Here is a tiny trained network, its code and every weight. The questions are about switching its units off for an input and a class, where a switched-off unit gives its printed mean instead of its output.

import numpy as np


def w(rows, s, z=0):
    codes = np.array(rows[::2]) - 128.0
    scale = np.full(codes.shape[1], s)
    scale[-1] = z or s
    return codes * scale


def f(y):
    return y / 2 * (1 + np.tanh(0.7978845608 * (y + 0.044715 * y**3)))


def log_softmax(a):
    a = a - a.max(-1, keepdims=True)
    return a - np.log(np.exp(a).sum(-1, keepdims=True))


def net(x, mask):
    res = np.array(x, float).reshape(1, 8) / 4 @ E
    y = f(res @ A[0][:, :-1].T + A[0][:, -1])
    res = res + np.where(mask, y, B[0][:, -1]) @ B[0][:, :-1]
    return log_softmax(res[-1] @ U[:, :-1].T + U[:, -1])


A, B = {}, {}
E = w([
[226,235,116,83,137,120,204,102],'x0',
[128,130,131,129,127,128,129,129],'x1',
[205,70,168,192,149,148,156,134],'x2',
[129,126,124,126,131,130,128,130],'x3',
[185,68,141,51,56,114,57,138],'x4',
[126,128,136,132,123,124,127,122],'x5',
[149,136,88,169,127,4,108,137],'x6',
[115,83,194,60,217,65,188,134],'x7',
],0.011)
A[0] = w([
[98,71,200,43,253,40,179,126,14],'n0',
[149,178,69,228,61,99,76,124,91],'n1',
[78,111,129,173,130,135,50,226,57],'n2',
[164,137,191,110,111,243,116,174,236],'n3',
[199,61,157,196,122,148,132,130,56],'n4',
[162,176,45,202,88,248,86,97,23],'n5',
[159,159,98,121,93,23,100,166,155],'n6',
[139,113,81,155,137,56,121,97,139],'n7',
[237,242,92,88,160,157,162,34,29],'n8',
[51,190,61,38,102,77,127,94,133],'n9',
[228,80,170,47,31,102,85,109,49],'n10',
[244,77,137,204,164,132,191,100,135],'n11',
[70,144,142,64,88,200,152,26,222],'n12',
[91,157,132,176,206,126,176,118,2],'n13',
[240,227,118,94,151,129,114,123,37],'n14',
[163,72,119,60,84,127,120,153,60],'n15',
[104,178,128,221,159,157,180,127,66],'n16',
],0.0079,0.0043)
B[0] = w([
[211,170,187,81,47,191,106,48,251],'n0',
[209,132,182,60,110,130,127,128,201],'n1',
[122,45,140,153,137,158,88,55,180],'n2',
[173,101,137,148,170,78,210,180,220],'n3',
[83,116,20,48,96,45,151,109,175],'n4',
[214,162,181,45,86,151,120,109,217],'n5',
[168,87,163,131,185,96,171,186,183],'n6',
[219,118,208,181,219,212,197,207,160],'n7',
[105,27,102,162,161,158,81,87,225],'n8',
[109,83,27,101,84,52,169,153,196],'n9',
[44,254,95,134,199,168,31,178,215],'n10',
[69,106,37,75,78,38,184,150,205],'n11',
[146,122,165,191,138,36,213,174,207],'n12',
[92,220,114,126,129,158,76,151,169],'n13',
[87,51,164,208,145,144,82,25,193],'n14',
[118,205,88,151,200,177,75,140,168],'n15',
[48,207,89,92,186,181,51,165,185],'n16',
],0.0081,0.012)
U = w([
[190,173,170,82,78,169,110,77,75],'0',
[66,220,100,159,195,169,61,166,91],'1',
[77,11,137,215,149,162,69,55,101],'2',
[81,109,48,101,77,57,154,144,108],'3',
[128,134,134,169,132,127,131,150,249],'4',
[170,109,177,188,198,125,170,220,93],'5',
],0.011,0.017)

Each question gives the input, the list of numbers given to net, and the class t.
The units are the neurons (one row each of A and B). Each row of codes is followed by its name. A weight is (code - 128) times the scale printed after its matrix; where a second scale follows, it is the last column's (A, B and U).
mask holds one flag per neuron, in row order. A switched-off neuron (its flag False) gives its mean, the last column of its row in B, instead of its output. The means were averaged over made-up inputs and are rounded, as every weight is.
A unit's drop is (log p(t) with every unit on - log p(t) with that unit switched off) / (log p(t) with every unit on - log p(t) with every unit switched off).
The circuit of an input: a set's keep is (log p(t) with only the set's units on - log p(t) with every unit switched off) / (log p(t) with every unit on - log p(t) with every unit switched off). Starting from the 12 units with the biggest drops (on a tie, the unit counted first), units are removed one at a time, each time the one whose removal leaves the highest keep (on an exact tie, the one counted first), for as long as the keep stays at least 0.8.
circuit, biggest first: the units of the circuit, biggest drop first
most important unit: the unit with the biggest drop
k most important neurons: the k neurons with the biggest drops, biggest first
drop when u is switched off: that unit's drop, to one decimal
input [2,0,6,-6,4,-2,7,-6], class 5: circuit, biggest first	n6
input [-4,6,-4,-5,0,-2,-8,0], class 5: 2 most important neurons	n12, n3
input [0,5,8,-4,-4,1,-7,5], class 3: circuit, biggest first	n11, n4
input [8,4,8,-8,0,-4,0,5], class 2: circuit, biggest first	n14, n8
input [-2,-7,-4,3,-3,-3,-7,-5], class 5: 3 most important neurons	n12, n0, n3
input [0,5,3,-2,-3,2,2,-3], class 0: circuit, biggest first	n12, n1
input [-7,-1,4,5,3,1,8,-5], class 5: 2 most important neurons	n7, n1
input [6,2,5,1,5,-5,-3,-5], class 2: 2 most important neurons	n14, n8
input [1,-2,4,-5,-4,3,7,-5], class 5: 2 most important neurons	n7, n0
input [3,5,8,0,-2,0,8,-6], class 3: 3 most important neurons	n11, n4, n0
input [-1,0,8,2,-8,6,-4,5], class 1: 3 most important neurons	n16, n13, n9
input [-1,0,-5,-2,3,3,6,5], class 5: 3 most important neurons	n7, n6, n11
input [-7,2,-3,-7,-7,1,8,-4], class 5: 3 most important neurons	n7, n1, n10
input [3,8,-5,7,2,2,1,0], class 3: circuit, biggest first	n9
input [7,3,5,-1,-6,3,2,4], class 2: circuit, biggest first	n8, n14
input [3,8,-3,7,7,-3,5,6], class 1: 3 most important neurons	n10, n15, n5
input [-5,-6,-5,-7,-2,3,2,-6], class 0: 3 most important neurons	n1, n5, n8
input [6,4,-2,-4,-3,4,-6,-5], class 2: 2 most important neurons	n8, n14
input [-6,0,1,2,4,-2,7,5], class 5: 4 most important neurons	n7, n6, n8, n14
input [-6,-6,0,-1,-4,4,-5,-8], class 0: circuit, biggest first	n5
input [3,0,8,-8,3,5,6,2], class 3: 2 most important neurons	n11, n4
input [-5,6,6,-3,-3,0,4,-7], class 0: circuit, biggest first	n1, n5
input [-3,3,-5,2,3,-5,-8,4], class 5: circuit, biggest first	n12, n3
input [-5,2,7,6,-6,-5,7,0], class 3: drop when n10 is switched off	0.3
input [-6,8,-5,4,5,7,4,-8], class 0: drop when n1 is switched off	0.7
input [-1,5,-7,-2,2,-3,-5,8], class 0: drop when n11 is switched off	0.4
input [1,-7,7,-7,-8,8,-5,5], class 1: drop when n16 is switched off	0.7
input [5,-2,-5,4,-7,2,6,3], class 1: most important unit	n13
